Here is a tiny trained network, its code and every weight. The questions are about switching its units off for an input and a class, where a switched-off unit gives its printed mean instead of its output.

import numpy as np


def w(rows, s, z=0):
    codes = np.array(rows[::2]) - 128.0
    scale = np.full(codes.shape[1], s)
    scale[-1] = z or s
    return codes * scale


def norm(h):
    return h / np.sqrt((h * h).mean(-1, keepdims=True) + 1e-5)


def f(y):
    return y / 2 * (1 + np.tanh(0.7978845608 * (y + 0.044715 * y**3)))


def log_softmax(a):
    a = a - a.max(-1, keepdims=True)
    return a - np.log(np.exp(a).sum(-1, keepdims=True))


def net(x, mask):
    res = np.array(x, float).reshape(1, 6) / 4 @ E
    u = 0
    for l in range(2):
        y = f(norm(res) @ A[l][:, :-1].T + A[l][:, -1])
        res = res + np.where(mask[u : u + 16], y, B[l][:, -1]) @ B[l][:, :-1]
        u += 16
    return log_softmax(norm(res)[-1] @ U[:, :-1].T + U[:, -1])


A, B = {}, {}
E = w([
[168,140,152,87,95,92,166,75,248,105,57,133],'x0',
[122,132,138,123,128,139,125,129,136,128,131,115],'x1',
[136,132,134,128,131,123,122,122,112,127,119,143],'x2',
[198,161,64,123,168,84,30,127,141,107,143,80],'x3',
[129,171,93,76,92,183,112,215,152,101,82,193],'x4',
[132,117,135,142,150,132,130,141,140,134,123,132],'x5',
],0.015)
A[0] = w([
[150,137,108,118,134,125,84,140,156,123,120,119,103],'0.n1',
[130,127,131,102,137,139,140,134,124,137,116,110,84],'0.n2',
[99,119,143,161,121,135,166,111,102,132,136,129,206],'0.n3',
[116,128,127,144,127,122,121,133,138,112,122,138,106],'0.n4',
[163,133,145,134,114,107,150,71,169,123,97,125,67],'0.n5',
[131,153,91,82,83,182,94,254,126,115,92,179,53],'0.n6',
[109,117,130,115,116,141,161,139,144,129,110,147,131],'0.n7',
[128,140,99,74,116,136,140,163,181,115,104,175,43],'0.n8',
[159,126,103,129,124,108,107,133,150,121,109,124,79],'0.n9',
[111,148,139,129,97,137,124,141,127,121,118,101,130],'0.n10',
[170,155,133,79,82,136,122,139,214,114,55,171,2],'0.n11',
[130,141,166,128,161,137,111,123,122,131,113,133,124],'0.n12',
[164,128,159,116,114,90,151,55,216,123,72,127,62],'0.n13',
[204,133,70,117,154,91,21,137,151,126,135,87,210],'0.n14',
[124,105,89,154,147,121,162,171,176,135,141,109,92],'0.n15',
[117,136,153,120,122,112,137,134,146,130,114,142,90],'0.n16',
],0.018,0.0065)
B[0] = w([
[192,145,172,31,211,94,135,165,137,116,68,82,159],'0.n1',
[158,142,139,141,138,157,94,102,157,140,113,180,125],'0.n2',
[140,45,143,57,138,95,61,127,96,190,81,111,171],'0.n3',
[112,152,151,85,97,156,135,106,188,126,159,54,126],'0.n4',
[87,174,113,116,185,148,149,174,94,118,187,170,187],'0.n5',
[83,193,101,28,214,165,143,76,195,103,186,193,212],'0.n6',
[71,143,153,188,99,176,161,113,124,119,179,137,159],'0.n7',
[165,102,162,201,57,118,125,123,117,141,77,111,176],'0.n8',
[130,183,166,46,166,89,110,187,110,123,101,73,151],'0.n9',
[173,88,131,156,224,137,141,84,138,125,62,201,133],'0.n10',
[193,64,119,210,23,88,142,180,83,199,77,50,208],'0.n11',
[133,102,88,113,105,123,162,123,47,78,136,117,130],'0.n12',
[90,184,103,24,209,189,122,70,207,97,170,199,232],'0.n13',
[140,150,26,252,142,118,43,95,183,91,182,102,250],'0.n14',
[126,113,120,99,133,128,121,75,17,119,116,181,133],'0.n15',
[86,115,125,160,109,184,84,100,126,108,109,175,141],'0.n16',
],0.015,0.023)
A[1] = w([
[205,160,132,222,64,74,97,201,133,89,49,23,185],'1.n1',
[104,138,179,88,127,162,245,107,76,134,154,169,29],'1.n2',
[87,140,166,77,171,127,168,107,132,73,162,159,46],'1.n3',
[130,151,91,122,181,86,122,127,135,83,177,127,94],'1.n4',
[140,108,122,240,109,72,106,134,81,128,152,74,62],'1.n5',
[122,98,100,152,109,83,143,96,84,140,151,118,42],'1.n6',
[140,180,140,103,171,111,162,158,121,97,169,104,6],'1.n7',
[134,123,122,172,88,103,106,126,139,135,131,119,85],'1.n8',
[113,168,147,27,124,94,173,167,136,108,134,194,119],'1.n9',
[173,107,169,172,36,138,234,177,92,165,67,93,76],'1.n10',
[121,165,155,126,159,115,166,152,161,154,157,78,84],'1.n11',
[206,170,102,67,135,99,115,142,133,79,118,101,92],'1.n12',
[62,126,108,139,145,158,109,166,88,129,171,174,102],'1.n13',
[148,49,198,66,127,61,127,170,7,150,96,79,124],'1.n14',
[107,98,138,145,105,98,101,112,70,122,151,89,58],'1.n15',
[139,90,105,216,60,139,152,123,128,136,136,114,146],'1.n16',
],0.017,0.0023)
B[1] = w([
[137,52,172,3,110,140,174,131,107,198,112,159,202],'1.n1',
[177,111,124,39,110,116,140,166,115,167,109,116,198],'1.n2',
[191,106,95,138,54,101,101,175,146,179,88,86,211],'1.n3',
[63,162,167,183,97,135,162,145,88,98,120,165,250],'1.n4',
[123,122,198,103,89,176,182,110,135,109,44,160,201],'1.n5',
[146,104,131,151,162,112,67,158,103,94,131,77,152],'1.n6',
[123,133,121,190,71,106,128,117,127,133,126,162,162],'1.n7',
[143,133,141,129,121,152,145,143,128,159,119,95,155],'1.n8',
[136,70,167,161,152,117,130,140,72,134,125,67,196],'1.n9',
[98,122,152,206,155,119,78,99,92,55,125,94,163],'1.n10',
[154,91,70,136,102,129,92,122,46,85,117,186,140],'1.n11',
[89,124,124,155,137,109,151,134,92,139,198,125,188],'1.n12',
[173,118,125,97,140,90,135,89,177,134,128,104,186],'1.n13',
[93,213,81,145,127,130,147,130,157,96,179,196,179],'1.n14',
[145,107,114,199,129,125,100,119,130,125,133,64,161],'1.n15',
[131,121,161,130,187,106,110,132,102,100,111,96,169],'1.n16',
],0.022,0.017)
U = w([
[78,231,19,210,170,128,87,107,155,89,218,211,201],'0',
[204,76,84,2,123,126,125,154,151,237,114,145,183],'1',
[120,71,215,218,134,206,96,69,97,79,25,106,7],'2',
],0.01,0.0016)

Each question gives the input, the list of numbers given to net, and the class t.
The units are the neurons (one row each of A and B). Each row of codes is followed by its name. A weight is (code - 128) times the scale printed after its matrix; where a second scale follows, it is the last column's (A, B and U).
mask holds one flag per neuron, layer by layer. A switched-off neuron (its flag False) gives its mean, the last column of its row in B, instead of its output. The means were averaged over made-up inputs and are rounded, as every weight is.
A unit's drop is (log p(t) with every unit on - log p(t) with that unit switched off) / (log p(t) with every unit on - log p(t) with every unit switched off).
The circuit of an input: a set's keep is (log p(t) with only the set's units on - log p(t) with every unit switched off) / (log p(t) with every unit on - log p(t) with every unit switched off). Starting from the 12 units with the biggest drops (on a tie, the unit counted first), units are removed one at a time, each time the one whose removal leaves the highest keep (on an exact tie, the one counted first), for as long as the keep stays at least 0.8.
units of the circuit, in order: the units of the circuit, biggest drop first
most important unit: the unit with the biggest drop
top k neurons: the k neurons with the biggest drops, biggest first
k most important neurons of layer l: the k neurons of layer l with the biggest drops, biggest first
drop when u is switched off: that unit's drop, to one decimal
input [7,8,0,-3,6,4], class 2: 2 most important neurons of layer 0 => (0.n8, 0.n11)
input [-1,0,4,5,-8,2], class 2: most important unit => 0.n13
input [8,-7,-8,-1,4,1], class 2: units of the circuit, in order => (0.n11, 1.n10)
input [-8,4,6,-7,-8,7], class 0: units of the circuit, in order => (1.n14, 0.n14, 0.n13)
input [0,-4,7,-5,-1,-2], class 0: units of the circuit, in order => (0.n13, 0.n14, 1.n14)
input [-4,6,-3,0,8,4], class 1: top 2 neurons => (0.n14, 0.n6)
input [0,3,8,-8,-6,6], class 0: units of the circuit, in order => (0.n13, 0.n14, 1.n14)
input [-1,3,4,3,-8,-3], class 2: top 2 neurons => (0.n13, 0.n6)
input [4,-7,3,-6,6,-1], class 2: 2 most important neurons of layer 0 => (0.n11, 0.n8)
input [3,2,4,-2,5,5], class 2: top 3 neurons => (0.n8, 0.n11, 1.n10)
input [2,-2,6,-1,8,-5], class 2: top 2 neurons => (0.n8, 0.n11)
input [2,3,-6,4,3,3], class 1: top 3 neurons => (0.n11, 1.n1, 0.n8)
input [-8,-2,0,-8,-7,1], class 0: 4 most important neurons of layer 0 => (0.n14, 0.n13, 0.n3, 0.n11)
input [-6,-4,-4,7,-6,3], class 2: units of the circuit, in order => (0.n6)
input [-1,4,6,1,-3,7], class 2: 2 most important neurons of layer 0 => (0.n13, 0.n6)
input [8,7,-3,8,0,-3], class 0: top 2 neurons => (0.n13, 0.n5)
input [-1,4,5,-2,5,-6], class 1: 2 most important neurons of layer 0 => (0.n6, 0.n14)
input [5,2,-3,-4,-1,-1], class 1: top 2 neurons => (0.n13, 0.n14)
input [1,-5,-5,-2,5,7], class 2: top 4 neurons => (0.n8, 0.n11, 0.n13, 1.n10)
input [-1,0,-5,-4,8,-4], class 1: most important unit => 0.n6
input [-6,2,2,6,-4,-4], class 2: top 2 neurons => (0.n13, 0.n6)
input [0,-3,0,4,0,6], class 2: 2 most important neurons of layer 1 => (1.n5, 1.n1)
input [5,8,5,2,-2,4], class 0: drop when 0.n13 is switched off => 3.1
input [-4,-3,-2,-4,5,-4], class 1: drop when 0.n14 is switched off => 2.2
